Each row of numbers stands for one element and depends on some of the facts below. Use the named rows to name the rest.

Facts:
baputrer ξ graske; besor ξ giflo; bifis ξ mikegrun
bifo ξ damim; bratu ξ datim; brinum ξ vinola
budul ξ flusem; butis ξ trimo; buzabas ξ fitru
dagis ξ dogredrer; dogredrer ξ plezek; dopleden ξ gufo
drebril ξ skaskik; dregom ξ plubru; drenivim ξ ladivus
driga ξ grokar; droklalo ξ draflel; droklo ξ tratrok
fakape ξ rutrum; finon ξ sastu; fitru ξ vapi
flafan ξ zenu; flogrol ξ plilor; floskar ξ klaklas
flusem ξ zasok; fuflum ξ nibis; fugruk ξ droklo
gesteklor ξ plalam; geta ξ dagis; gregal ξ lazepu
gregrul ξ rufo; grites ξ brinum; groga ξ moskin
grokar ξ gukopam; gromu ξ gesteklor; grudor ξ napun
gruse ξ tiploflis; grutrer ξ perim; gufo ξ stizaram
kimok ξ libruza; klaklas ξ briplek; klinagan ξ nudus
kliplagru ξ plofluk; kloklusek ξ skavom; kludre ξ kluflor
kluflor ξ brirabun; kuplen ξ vuflu; kupor ξ gena
ladivus ξ finon; loflar ξ duflok; ludem ξ flogrol
mikegrun ξ bonos; modan ξ kloklusek; moskin ξ skidru
napun ξ dritruske; nefer ξ besor; nibis ξ gise
nudus ξ gozu; nustik ξ piduk; nutre ξ gugor
pebrufin ξ veklan; perim ξ vupotre; piduk ξ vaflo
pigan ξ fugruk; pirufen ξ skeduk; plalam ξ triras
plenis ξ kimok; plesta ξ bratu; plifu ξ plesta
plofluk ξ flolek; plubru ξ buzabas; pludrovun ξ plugrak
plugrak ξ stisor; plustor ξ siplana; pozu ξ loflar
raflas ξ sife; rerugrin ξ nustik; rilu ξ gruse
rosu ξ zatri; rutrem ξ bifo; rutrum ξ flafan
sastu ξ plifu; semuplar ξ sudupe; siplana ξ pibrok
skaskik ξ kliplagru; skavom ξ badi; skidram ξ nuven
skidru ξ gromu; skikogru ξ geta; skuples ξ trasuzis
stadul ξ stobir; stikedir ξ fakape; stizaram ξ stuplu
stobir ξ dopleden; sunu ξ grutrer; taklu ξ volu
teflas ξ rosu; trasuzis ξ vuvil; tratrok ξ butra
trimo ξ fezam; triras ξ grites; vaflo ξ ziklusto
vapi ξ pesta; veklan ξ flaflon; velos ξ vesek
vesabo ξ drabil; vesek ξ modan; vezol ξ bimi
volu ξ skidram; vufim ξ pirufen; vufliki ξ raflas
vuflu ξ netrazal; vupotre ξ driga; zada ξ gregrul
zadil ξ droklalo; zasok ξ tregaful; zatri ξ mefar
zenu ξ kludre; zozo ξ breskel; badi Σ sudupe
bafles Σ vebridru; baputrer Σ tratrok; besor Σ kimok
betal Σ flogrol; bifis Σ plofluk; bifo Σ kimok
bonos Σ gesteklor; bratu Σ kogun; breskel Σ gudes
brinum Σ gobal; briplek Σ gesteklor; brirabun Σ skuples
budul Σ bafles; butis Σ droklalo; butra Σ vinola
buzabas Σ kise; dagis Σ droklalo; damim Σ mefar
datim Σ teflas; datru Σ giden; dedun Σ stobir
dimo Σ zada; dogredrer Σ sudupe; dopleden Σ droklalo
drabil Σ skaskik; draflel Σ skaskik; drebril Σ giden
dregom Σ plofluk; drenivim Σ skaskik; driga Σ bimi
dritruske Σ bafles; droklalo Σ rilu; droklo Σ kloklusek
duflok Σ gudes; fakape Σ vebridru; fezam Σ kogun
finon Σ triplizer; fitru Σ bimi; flafan Σ sasisan
flaflon Σ rilu; flogrol Σ bimi; flolek Σ droklalo
floskar Σ stobir; flunum Σ plofluk; flusem Σ gudes
fuflum Σ libruza; fugruk Σ vebridru; gena Σ triplizer
gesteklor Σ tratrok; geta Σ pesta; giden Σ loflar
giflo Σ kludre; gise Σ vebridru; gobal Σ bimi
gozu Σ rutrem; graske Σ sasisan; gregal Σ fitru
gregrul Σ droklalo; grites Σ rilu; groga Σ rilu
grogril Σ vufim; grokar Σ vebridru; gromu Σ gobal
grudor Σ stobir; gruse Σ bafles; grutrer Σ rilu
gufo Σ flogrol; gugor Σ tratrok; gukopam Σ gobal
katrel Σ kludre; klaklas Σ bimi; klinagan Σ skaskik
kliplagru Σ vebridru; kloklusek Σ mikegrun; kludre Σ sasisan
kluflor Σ gobal; kogun Σ pirufen; kuplen Σ gudes
kupor Σ pirufen; ladivus Σ libruza; lazepu Σ triplizer
libruza Σ vebridru; ludem Σ stobir; mefar Σ gudes
metul Σ kise; modan Σ kludre; moskin Σ bafles
napun Σ flogrol; nefer Σ kludre; netrazal Σ loflar
nibis Σ vufim; nudus Σ libruza; nustik Σ skaskik
nutre Σ triplizer; nuven Σ mikegrun; pebrufin Σ gobal
perim Σ kogun; pesta Σ gudes; pibrok Σ fitru
piduk Σ fitru; pigan Σ kimok; plalam Σ droklalo
plenis Σ kludre; plesta Σ gena; plezek Σ loflar
plifu Σ kise; plilor Σ kludre; plofluk Σ triplizer
plubru Σ vufim; pludaklur Σ sudupe; pludrovun Σ stobir
plugrak Σ tratrok; plustor Σ vebridru; pozu Σ gobal
rafi Σ besor; raflas Σ gesteklor; rerugrin Σ rilu
rosu Σ skaskik; rufo Σ plofluk; rutrem Σ loflar
rutrum Σ pesta; sastu Σ nuven; segor Σ pirufen
semuplar Σ zada; sife Σ mefar; siplana Σ mefar
skaskik Σ kimok; skavom Σ pesta; skeduk Σ zada
skidram Σ bafles; skidru Σ sasisan; skikogru Σ plofluk
skimil Σ gesteklor; skuples Σ rilu; stadul Σ fitru
stebok Σ droklalo; stikedir Σ stobir; stisor Σ droklalo
stizaram Σ kise; stobir Σ loflar; stuplu Σ skaskik
sunu Σ kise; taklu Σ giden; tebro Σ bafles
teflas Σ kise; tiploflis Σ fitru; totan Σ vebridru
trasuzis Σ zada; tregaful Σ skaskik; trimo Σ kloklusek
triras Σ vebridru; vaflo Σ skaskik; vapi Σ gesteklor
veklan Σ kogun; velos Σ sudupe; vero Σ gudes
vesabo Σ skaskik; vesek Σ sasisan; vestotol Σ rilu
vezol Σ vufim; vinola Σ pirufen; vodrom Σ kloklusek
volu Σ giden; vufim Σ loflar; vufliki Σ besor
vuflu Σ gudes; vupotre Σ vufim; vuvil Σ droklalo
zadil Σ gobal; zasok Σ kise; zatri Σ bimi
zenu Σ pirufen; ziklusto Σ triplizer; zozo Σ rilu

Some elements and their rows:
[  4  -6  -6   5  -3  -2   9   7  -6   0  -5   1  -1 -11 -14  -5   0   6
  -9  11  -1   7  -8  -8  -5  -4  -2   1   4  -4   1   2   7  -7   9   3
  -4   5  -6   7   4  -2  -2   0]: teflas
[-10   2   1   1   0  10  16 -12 -30  16  -4 -16  36  21 -18   5   8  -5
   1   7  27  17  -9  -5 -13 -18  13   7  17  18 -24  14   2 -13  10  -2
   2 -19  15  -2   3   8 -25  14]: plesta
[  5  -2   9   5   7  -9  14  -1 -14   3  -1  -3 -10 -13  -1  -8   5   7
  -8   2 -19   8   8 -16   3   0  -3  -2   5  -4 -15   4   3  -3  19   3
  -6   1   4 -17  -4   1  -1   6]: grudor
[  2  -2  -4   8  -2  -1   8   1  -2   3   0   2  -2 -12  -9  -4   0   4
   4   4   0   1  -6  -8   0  -2  -2  -4   1   1  -6   4   3  -7   4  -1
  -1   5   2  -1   1   0  -1   0]: kupor
[  4  -4  -5   9  -3   0  10   1  -2   4  -2   0  -2 -17 -10  -3   1   5
   2   3   2   0  -7  -8  -1  -3  -3  -3   1   1  -5   8   1  -8   3  -3
  -3   5  -3   3   1  -1  -4   2]: plustor
[  5  -2   9   5   7  -9  14  -1 -14   3  -1  -4 -11 -13  -1  -7   4   7
  -8   1 -18   8   8 -16   3   0  -2  -2   6  -4 -15   4   3  -2  18   2
  -6   1   5 -16  -3   1   0   6]: pludrovun
[  2  -5  -8  -1 -26   1  -6  17  -4 -14  -1  -3 -11 -16  -4   4  -2   0
  16   5   5  -1   7   5  -6   4   0 -17  -7  -3 -10 -16  15  -8   2  -1
   4  -4  13  -8 -11   4  13   2]: badi
[  2  -3  -3  12  -1   0  10  -1  -1   3  -1   1  -1 -16 -13  -5   2   7
  -2   4   0   0  -9 -12   3  -3   1  -3   1   0  -6   8   1  -7   6   0
  -1   7  -1   2   0  -2  -3  -1]: flusem
[  2   0  -5   9  -3   2   9   1  -2   3  -1   1  -2 -14  -9  -5  -1   5
   6   4   1   2  -7  -6  -1  -1  -3  -4  -1   1  -4   6   4  -9   2  -2
   0   4  -2   1   0  -2  -1   0]: vesabo
[  0  -4 -24  11  21 -33   5 -15  14  -5   5   0   0 -13   8   6  11  28
  10  21 -24 -25 -18  -3 -23 -22  -8 -20  11  -2  -3   3   4  14   0 -19
   7   1   2  11  48  12  -1   1]: gromu
[  2  -3  -6   1 -11   0   4  12  -2   0   1   4  -8  -6  -2   0  -2  -4
  21   0   0   2   6   7  -7   4 -11  -7  -5   2  -7  -8  13 -10  -4  -6
   3   2  12 -11  -2   4   9   0]: vodrom
[  2  -2  -4   9  -2  -1  10   0  -1   3   0   1  -2 -14 -11  -4   1   5
   2   4   0   0  -7 -10   2  -2  -2  -4   2   1  -6   6   1  -7   5  -1
  -1   6   1   0   1  -1  -2  -1]: plenis
[  0  -9  -6  -3  -1  -7   4  -1  -6  -2   6   0  -2  -8 -12 -10  10  -3
   2  -1   0  -7   4 -13  12   9  -3   9  13  -9 -16  -7  -6  -7  23  -3
   2  16  -2  -8   9  -5  -4   1]: nibis
[  5  -5  -8  -1 -14   1   4  15  -4   1  -2   3  -9  -7  -1   1  -3  -4
  20   0   2   4   8  10 -11   4 -13  -6  -6   1  -4  -8  14 -10  -6  -7
   1   2   7  -6  -3   3   9   2]: gise
[ -7   5 -21   6  24 -26   7 -12   7   1   1  -7   2 -29  11  -2   1  29
  17  18 -23 -24 -14   9 -29 -11  -9 -13   8   2  -8   8   2   1  12 -21
   5  -1 -17   7  39  -1  -4   7]: triras
[  1 -10  -7   7 -34   2 -11  11  -5 -31  -6 -15  -6 -39 -20   3   1  17
 -19  20  10  -4 -11 -19   1  -5  27 -23  -2 -13 -11  -9   6  -3  22  12
  -2  -7  -3  11 -16  -3   4   4]: vesek
[ 13   5 -30   4   0 -13  12   2  -3   7   9   6 -18   4  -6  -1 -15  -3
   0  12   0   3  -9 -31  -3 -17  -3   3  10 -10  11  -3 -28   4 -20  10
 -10  16  16  -3   2  28 -11  -6]: kluflor
[  5  -5  -6   6 -14  13   7  17   8   1  -4   5   3 -11   0  -6   1  -5
  17  -9  -7   9  13  10 -10   8  -9   6 -15   7  -3 -10  21  -6 -10  -1
   4  10   6  -9   5   5   9   0]: stuplu
[  3  -3  -7   0 -11   0   4  14  -4  -1  -1   4  -8  -5  -3   1  -2  -4
  18   2   0   4   6   8  -8   3 -11  -5  -4   1  -5  -9  14  -9  -3  -5
   2   2  10  -9  -1   3   9   0]: dimo
[  3   3 -11   2 -14   7   2  14  -6   1  -1   4  -6 -10  -1  -5  -6  -1
  25   1   5   7   5  13 -12   7 -11  -7 -11   2  -1  -6  18 -13  -9  -9
   6  -1   0  -5  -6  -2   8   2]: stisor
[  3  -3  -7   0 -11   0   4  14  -4   0   0   4  -8  -5  -3   0  -2  -4
  19   2   0   4   6   8  -8   4 -11  -5  -5   1  -5  -9  14 -10  -3  -5
   3   2  10  -9  -2   3   9   0]: skimil

Which element is each row?
No name comes twice in this set of rows, the named rows included.
[  1  -9  -2   2  -6   6  16  -7 -20  16  -8 -14  18  -1 -13   7   6  -2
  -1   0  23   7  -6  -4 -12 -14   4   4   9  13 -18  18  -2 -10   5  -7
  -7  -8   2   6   1   5 -21  15] : ladivus
[  1 -24   2   7  24 -27  19  -1 -22  35  18  31 -44 -10 -50  24  17   3
 -29   8   6   1 -47 -10   1  18 -29   8   1   1  -1  10  30 -34   7  -5
 -10  21  21  33 -15 -21  18 -20] : fitru
[ -8   4 -24   1  26 -30   6  -6   6  -3  -1  -6   3 -25   8  -3   1  31
   9  26 -29 -20 -16  12 -36 -11  -8 -10  12  -3  -2   2   8   2  18 -17
   6  -2 -21  11  44  -2  -2   5] : gesteklor
[  7   3   3   2   8 -10  15   0 -15   5   1  -4 -14 -12   0  -9  -2   4
  -8   2 -19   9   8 -20   1   0  -2   2   7  -6 -12   3  -6  -2  15   6
  -8   4   4 -19  -6   6  -4   6] : stikedir
[ 13 -14  13  16   3  13  25   8  10   3 -14  -1  13 -24  -1 -20  16   6
 -31 -15 -40  25  22 -17  -2   8   4  30 -12   3  -6  -3  19  11  13  21
  -8  21  -6 -12  15   7  -3   5] : stobir
[  0  -2  -7  -4 -12   2   5  12 -12   3  -2   0   1   5  -3   3  -1  -7
  20   3   7   9   7  11 -13   0  -8  -3  -1   5 -10  -9  16 -11  -2  -6
   4  -5  15 -10  -1   6   4   4] : datim
[  5  10 -19  -1 -12   6   4  17 -10   4   2   4 -10  -7   0  -8 -15  -4
  25   4   5   9   6   8 -15   6 -12  -1  -8  -2   5  -9   7 -13 -12  -4
   2   2  -1  -8  -9   4   4   1] : brirabun
[ -6   4 -16   8  19 -20   8 -10   6   1   2  -4   1 -25   4  -3   3  24
  12  15 -20 -18 -14   2 -19  -8  -5 -11   7   1  -7   7   3  -1  12 -14
   6   1 -11   4  30  -1  -2   3] : skidru
[ 14 -13   1   4 -15  -7   4  14   6 -10  -6  16  -8  14  -1   4   1  -9
  21   8   3   4   8   0   4 -14 -22 -20   3  -6   7 -10  11   3 -14  -9
  -3   0  22  -3   8  11  12  -7] : gukopam
[  2  -4 -14  -6  -8  -7   3  19  -6  -4  -4   3  -7  -4   0   1  -4   0
  14  11  -6   6   6  16 -22   2 -14  -4  -1  -3   2 -15  20  -7   2  -6
   2   0   2  -2   8   2  10   1] : vinola
[ -9  14 -25   9  26 -22   5 -13   7   2   2  -7   6 -33  12  -7  -1  35
  24  19 -23 -24 -18  14 -33  -8  -8 -15   4   3  -4  11   6  -2  10 -25
  11  -5 -27   9  38  -6  -4   7] : plalam
[  3   1  -5  16  -6   9   8  -1  -2   5   0   2   0 -24 -14 -10   0  10
   1   1   5   3 -12 -10   2   2   2  -3  -7   1  -3  13   7 -10   2  -3
   2   6 -12   7  -5  -8  -3   1] : dagis

Now the same elements, written a new way:
Some elements and their rows:
[-17   3 -13   8  11  13  11  -4  -5   0  11 -15   2   5   3  -6  -4   5
   0 -22   2   6 -10 -37  -1  -8   1  -3  10  -8  -2]: pludrovun
[ -9 -13  27  -2  10  13  -4  -3 -10  -4   6 -20  -2   4   4  -5   1   3
 -16 -18  17  11  -1 -19   2 -15  11   2  10  -2   0]: pozu
[-10  -5  18  -8   3  12   0 -10 -19  -4  -5 -13   7   5   7  -6  -8  -4
  -1 -19   6   3   4 -10   1  -4  11  -6  -2 -10   6]: totan
[ -9   0   8 -20   5   7   2   3   8   0  -5 -16  -3  -1   1  -3   0  -2
   2 -18  24  13   1 -10   2  -4   9  -1   6  -9   2]: kluflor
[-15  -3  18 -10   0   3  12   1 -11  -4  -6  -4   0   5   5   2  -6  -3
  -3 -12   8   9   1 -19  -4  -9  10  -6 -11  -9  -3]: buzabas
[-19  -3  26  -4  15  15  26  -1 -13  -2  -5  -7  -1  10  -2  -4  -8  -2
  -1   3   7  14   5 -25  -4  -5  17  -5 -13  -7  -4]: trasuzis
[-21 -13  17  -4  14  33   5   1  -7  -4   6 -21  -5   8   9  -4  -4   2
 -11  -3  22   7   3 -26  -9 -20  12   3  -3   0  -2]: gregal
[ -8  10   0 -10  -2   3 -15   3 -12   1   4 -17   4  -2  10  -3  10  -1
  -7 -31   8   8 -10 -30   5 -10   2 -14  16  -5  -4]: drebril
[-11   4   6 -15   3   7   1   2  -4  -1  -2 -15   6   0   5  -2  -3  -5
   5 -23  10   4   1 -16   1  -5   4  -4   3  -7   4]: rutrum
[-21  -3  31  -2  -4  -2   9  -1 -14  -8   4 -12  10   0  -6  -4   1  -1
  -9 -13  10   6  -8 -33   3 -13   8  -2   0  -1  -9]: klinagan
[-10   3  11  -9  -2  14  11   5  -4  -8   3  -2   8   4   7   2   1   2
  -3 -22  11   7   8 -18   8  -4  13  -4  -5 -11   5]: triplizer
[-12   4   6  -8   3   3   5   3  -3   0  -2  -5   5   1   5  -5  -3  -4
   5 -20   9   7   1 -11   4  -7   8  -4  -1  -7   1]: vodrom
[-10   3  12 -10   4  13  13   1  -3 -10   5  -6  10   4   8   4  -2   0
  -3 -21  11   6   7 -15   7  -4  13  -7  -5 -11   5]: sasisan
[-11   0  14 -10   1  15  15  -1  -8  -8   2  -5   9   0   8   2  -2   0
  -2 -24   6   9   4 -13   8  -5  11  -6  -6 -11   6]: vebridru
[ -1  -6  14 -12  -6 -18  12  -2  -5  -6 -13  -1   1  -5  -6   8  -7  -2
   6 -24   4  11  -2  -1   3   7  14  -8 -15 -25   6]: butra
[ -9   6  18  -4   7  15   3   7  -2  -3   0   2   8   6  15   5   1   1
  -4 -10  16   0  14 -16  10  -2  14 -14  -9  -6  -3]: droklalo
[ -2  14  11 -23  -2   0   6  -2  -1 -12  -8  -4  11   2   9   5   1  -4
   0 -19  15  13  13  -8  11   8  16  -9  -4 -15   9]: sudupe
[ -9   3  11  -9  -1  12  12   2  -5 -11   4  -2   9   4   8   4  -1   0
  -2 -19  12   8   8 -13   6  -5  13  -5  -6 -11   7]: gudes
[ -7  -8  18  -9  13  13   3  -7  -4  -3   1 -12  -1   7   0  -5  -7  -2
  -4 -11  20  16   7 -13   0  -4  16   4   2  -7   4]: brinum
[-17 -12  10  -3  -2  16   2  -8  -8 -14   0 -23   4  -4  10  -4  -5   6
  -2 -29   7  -4  -7 -15  -4 -11  -3   5   6  -9   3]: plustor
[-10   1  13 -12   1  11  10   2  -2  -8   1  -3  11   5   7   4   0   1
  -3 -21  10   5   5 -18   6  -5  16  -7  -9 -10   5]: kise

Name these rows:
No name comes twice in this set of rows, the named rows included.
[ -1  -7   7  -9   9   0  21  -2   9   7  -9   8  -7   5  -8  -4 -13  -4
  10 -13  15  20   3   2   6   0  16   0 -11 -16   3] : tiploflis
[  6  -9  13 -10 -17 -13  -7   8  -9   3  -3   7   7  -1  -1   1   2 -10
  -5 -33   8   6  -4  -4   2 -27   5  -9 -14 -10  -6] : bifo
[-15   2  18   5   7   4   4  -6 -19  -2   8 -16   3   7   1   0   5   6
 -10 -15   3  16 -10 -39   0  -4  10 -17  10  -8  -7] : ludem
[-18   9  20 -34  -9 -12   3  -1  -5 -10 -11 -15   7   1  -8  -2  -3 -17
  10   0  15   9   7 -17   2   2  17  -6 -11 -11   3] : stuplu
[ -9  -7  14  23  12  -1  25 -15 -19  -6  14 -10   2   7  -8  -5  -2  10
  -5 -23  -8  20 -14 -34   8   4  13  -4   6  -9  -5] : floskar
[-14   3  -1 -10   1 -11  20 -17  15 -11 -11 -17   2  -5  -2  10 -15   5
  17 -12  10   4  -2  -8   4  27  13  -2  -1 -21   9] : flaflon
[  1  -6  20 -13  -9 -21   0 -11 -12  -6  -5   5  12   9 -14  -8  -7 -15
   2 -13   6  11   4   3  10   2  20  -6 -12 -12   5] : tregaful
[-14 -17  23   4 -10  -6   9  -2  -4 -11   4  -9   7  -9  -4   4  -1   6
  -9 -26   2   1 -16 -28   3 -17   3   0  -4  -8  -6] : pigan
[-11   7  21  -4  10  19  19   1 -13  -5   6   1  10  11   8  -4   2  -4
  -6 -10   9  14  13 -19   6  -5  20 -10  -6  -3   5] : pirufen
[-22   2  12 -13  15  21  -3   7   3  -2   4 -22  -2  -1   9  -8   2   4
  -5 -17  24   5   0 -28  -3 -18   6  -2  10   2   0] : stadul
[ -3 -11   1 -24  -1  -1   1 -12  12  -9  -9 -16  -4   0  -4   2 -12  -3
   6 -15  18   7   4   4   3   7  12   4  -5 -19  12] : pibrok
[  6   6   1 -23  -3  -6 -10   5 -14   6 -10   3   0   9   8   4   0 -14
   1 -17   7  16   5  -5   0 -12  13 -20 -16 -18  -2] : netrazal

Now the same elements, written a new way:
Some rows with their names:
[ -2 -23   5   7   3   8  -3   2  -3   3   2   6  -2]: kloklusek
[ -4  21   1   1   2  -7 -13   0  -5   6  -9  17   1]: flusem
[  3  -4   7   1   0  -3  11  -1 -11   5 -11  -4   0]: grokar
[ -5   5  -1   3 -14  18  -7   5   2  -3 -12 -15   1]: netrazal
[  3   4   5  -2   5  10   0   3 -12  -5  -8   3  -3]: grutrer
[ -3  -9  10  -3   7  -4  13   4 -10 -15   8  24   0]: rilu
[-2 -2 -1  0  1 -1 -8 -1  2  0 -2 -3 -2]: bratu
[ 1 10  5 -6  7  7  5  3  0 -7 -1 -2 -4]: stebok
[-7 -7 -2  5  4  5  0  3 -4  5  7 -7  1]: plofluk
[  3  -6   7   4   3   2  -2  -4  13 -16  -2  12   7]: grudor
[-2  5 -2 -3 -1 -8  0  2  6  1  2 -1  1]: buzabas
[ 3 -2  1  8 -2 10  2  5  9 -5  5  3  4]: giden
[  7   7 -12  -2   0  -2  29   5 -12   9   9  16   1]: flogrol
[-2  8 -1 -1  0 -2 -6 -1  0  0 -1 -4 -1]: segor
[  1   3   2   3   6  -6   2  -7  -2 -12   6  -1   2]: semuplar
[  6  16   1  -6   3  -8  -4  -4 -13   0  13  -2   6]: vufliki
[ 19  -1   2   5   2 -27   4   2  -2 -20   5  28   5]: floskar
[ -1 -13   8   2   9  -4  -6  -6  -7 -10   0   9   2]: velos
[  6 -26 -10   2  -4   7  -1  -2  11   4  -7   6  -8]: pibrok
[ -3   1 -11   1 -10  -8  -2   2  -4  -5   7 -24  -7]: lazepu
[ -3  -8  11  -7  -3  -1 -14  -8 -11  -8   9  11   4]: klinagan

Name these rows:
No name comes twice in this set of rows, the named rows included.
[-6  2  2  3  9  5 15 -2 -3 -2 10  9  6] : zada
[  2 -17  13   2   6 -11  12  -8   2  -5  -1   3   1] : plustor
[  4  -3 -17  -6  -3 -15 -10   8 -10   7  -4 -22   1] : plilor
[-15  22   2   0  -4   8  -2  -2 -12  -2  -8   5   1] : vuflu
[ 15 -10  -3   1  15  -4   9  -6  -6   3  -4  36   2] : pebrufin
[  4  16   1  -2  11  -2  23   3 -13  -4  17  -2   3] : skuples
[ -1 -18 -11   3  -7  10  18   1  15   8   8   0  -8] : bimi
[ -5  28   7 -18  10   3  23   2   9  -6   4  10   5] : butis
[  5  19   0  -6   1  14   2   6   6   1  -3 -19  -8] : flolek
[-3 -4  0  1  4  3  1  4  7 13  5  1  2] : mikegrun
[ 16  -8  -7   0   0 -24   9   2 -16  -2   1  30  -4] : klaklas
[ 12  -4  -9   3  -4 -28 -13   8 -12   4  -1   2  -8] : briplek
[ -2  -9  -6   2   9 -10  -5  -4 -21 -16   4 -15   4] : plenis
[-18  24   6   2   0   7  -2  -5 -13 -13  -4  14   6] : kuplen

